Below is a small trained network, with its code and all its weights. Each question gives an input and a class and asks what happens when units are switched off, that is, made to give their printed mean instead of their output.

import numpy as np


def w(rows, s, z=0):
    codes = np.array(rows[::2]) - 128.0
    scale = np.full(codes.shape[1], s)
    scale[-1] = z or s
    return codes * scale


def f(y):
    return np.maximum(y, 0)


def log_softmax(a):
    a = a - a.max(-1, keepdims=True)
    return a - np.log(np.exp(a).sum(-1, keepdims=True))


def net(x, mask):
    res = np.array(x, float).reshape(1, 3) / 4 @ E
    y = f(res @ A[0][:, :-1].T + A[0][:, -1])
    res = res + np.where(mask, y, B[0][:, -1]) @ B[0][:, :-1]
    return log_softmax(res[-1] @ U[:, :-1].T + U[:, -1])


A, B = {}, {}
E = w([
[174,236,199,143,166,190,36],'x0',
[230,38,147,125,104,48,55],'x1',
[162,198,33,2,128,125,109],'x2',
],0.0087)
A[0] = w([
[248,40,177,142,75,17,20,47],'neuron 0',
[162,188,189,149,186,190,45,80],'neuron 1',
[164,201,37,10,135,117,98,54],'neuron 2',
[117,105,224,230,110,109,141,70],'neuron 3',
[100,61,69,121,89,78,194,117],'neuron 4',
[168,172,160,139,156,164,103,48],'neuron 5',
[172,188,202,132,134,184,71,91],'neuron 6',
[80,58,86,111,89,80,227,40],'neuron 7',
[110,112,160,190,125,124,134,242],'neuron 8',
[145,153,155,124,130,152,89,246],'neuron 9',
[167,181,188,131,178,161,68,83],'neuron 10',
[166,99,133,126,116,80,80,254],'neuron 11',
[28,186,113,139,161,225,213,116],'neuron 12',
[85,92,239,233,147,140,149,72],'neuron 13',
[85,64,64,110,90,60,237,107],'neuron 14',
[2,188,132,150,158,201,198,35],'neuron 15',
[130,157,179,118,161,161,55,83],'neuron 16',
[84,94,212,215,141,138,139,59],'neuron 17',
[162,182,39,26,138,132,94,86],'neuron 18',
],0.009,0.0095)
B[0] = w([
[235,184,131,143,194,22,176,244],'neuron 0',
[88,94,154,184,94,80,45,203],'neuron 1',
[97,30,222,53,110,126,178,208],'neuron 2',
[113,74,201,50,118,127,151,192],'neuron 3',
[92,147,152,173,127,117,80,214],'neuron 4',
[121,103,154,151,112,54,72,151],'neuron 5',
[88,122,141,166,106,76,81,194],'neuron 6',
[93,118,155,186,96,42,25,194],'neuron 7',
[86,151,107,103,148,198,162,236],'neuron 8',
[77,158,80,164,139,189,132,231],'neuron 9',
[91,113,147,179,106,76,72,185],'neuron 10',
[116,202,77,139,193,189,178,252],'neuron 11',
[217,198,106,144,198,68,168,240],'neuron 12',
[117,21,188,52,107,156,173,207],'neuron 13',
[63,136,135,188,117,101,57,232],'neuron 14',
[243,162,126,135,173,2,138,210],'neuron 15',
[107,116,131,153,139,89,94,169],'neuron 16',
[116,53,211,53,107,130,152,184],'neuron 17',
[101,46,218,69,135,160,177,207],'neuron 18',
],0.0096,0.011)
U = w([
[76,125,134,189,118,115,40,129],'0',
[108,76,151,35,123,139,164,121],'1',
[251,169,126,147,147,98,151,104],'2',
[56,197,87,153,137,211,172,251],'3',
[156,123,88,125,82,154,106,101],'4',
[152,127,110,126,90,153,109,100],'5',
[140,125,110,129,88,158,114,107],'6',
[162,118,106,129,94,166,108,99],'7',
],0.019,0.014)

Each question gives the input, the list of numbers given to net, and the class t.
The units are the neurons (one row each of A and B). Each row of codes is followed by its name. A weight is (code - 128) times the scale printed after its matrix; where a second scale follows, it is the last column's (A, B and U).
mask holds one flag per neuron, in row order. A switched-off neuron (its flag False) gives its mean, the last column of its row in B, instead of its output. The means were averaged over made-up inputs and are rounded, as every weight is.
A unit's drop is (log p(t) with every unit on - log p(t) with that unit switched off) / (log p(t) with every unit on - log p(t) with every unit switched off).
The circuit of an input: a set's keep is (log p(t) with only the set's units on - log p(t) with every unit switched off) / (log p(t) with every unit on - log p(t) with every unit switched off). Starting from the 12 units with the biggest drops (on a tie, the unit counted first), units are removed one at a time, each time the one whose removal leaves the highest keep (on an exact tie, the one counted first), for as long as the keep stays at least 0.8.
circuit, biggest first: the units of the circuit, biggest drop first
unit that matters most: the unit with the biggest drop
top k neurons: the k neurons with the biggest drops, biggest first
drop of u: that unit's drop, to one decimal
input [7,-3,6], class 0: circuit, biggest first -> (neuron 1)
input [-4,0,2], class 0: top 2 neurons -> (neuron 14; neuron 7)
input [1,6,-7], class 1: top 2 neurons -> (neuron 13; neuron 3)
input [-4,-2,-5], class 1: top 2 neurons -> (neuron 13; neuron 17)
input [7,7,-8], class 1: top 4 neurons -> (neuron 13; neuron 3; neuron 17; neuron 14)
input [-4,-5,-1], class 2: top 3 neurons -> (neuron 12; neuron 15; neuron 1)
input [-7,-8,7], class 2: top 2 neurons -> (neuron 12; neuron 15)
input [-6,-6,-7], class 1: top 3 neurons -> (neuron 13; neuron 17; neuron 3)
input [4,-5,-5], class 1: top 2 neurons -> (neuron 13; neuron 0)
input [-1,-5,-4], class 2: top 4 neurons -> (neuron 12; neuron 15; neuron 2; neuron 18)
input [5,3,8], class 1: top 2 neurons -> (neuron 2; neuron 18)
input [-7,-7,7], class 0: top 3 neurons -> (neuron 14; neuron 7; neuron 0)
input [7,3,-8], class 1: top 4 neurons -> (neuron 13; neuron 3; neuron 17; neuron 14)
input [-5,-8,5], class 2: unit that matters most -> neuron 12
input [1,-5,0], class 2: top 2 neurons -> (neuron 15; neuron 12)
input [-4,-4,0], class 0: top 4 neurons -> (neuron 0; neuron 14; neuron 11; neuron 7)
input [5,-7,7], class 1: top 3 neurons -> (neuron 2; neuron 18; neuron 0)
input [1,7,-2], class 2: drop of neuron 0 -> 2.7
input [0,-6,0], class 2: drop of neuron 10 -> 0.0
input [1,-7,-4], class 2: circuit, biggest first -> (neuron 15)
input [3,1,0], class 3: drop of neuron 7 -> 0.2
input [6,-4,-8], class 1: drop of neuron 13 -> 0.8
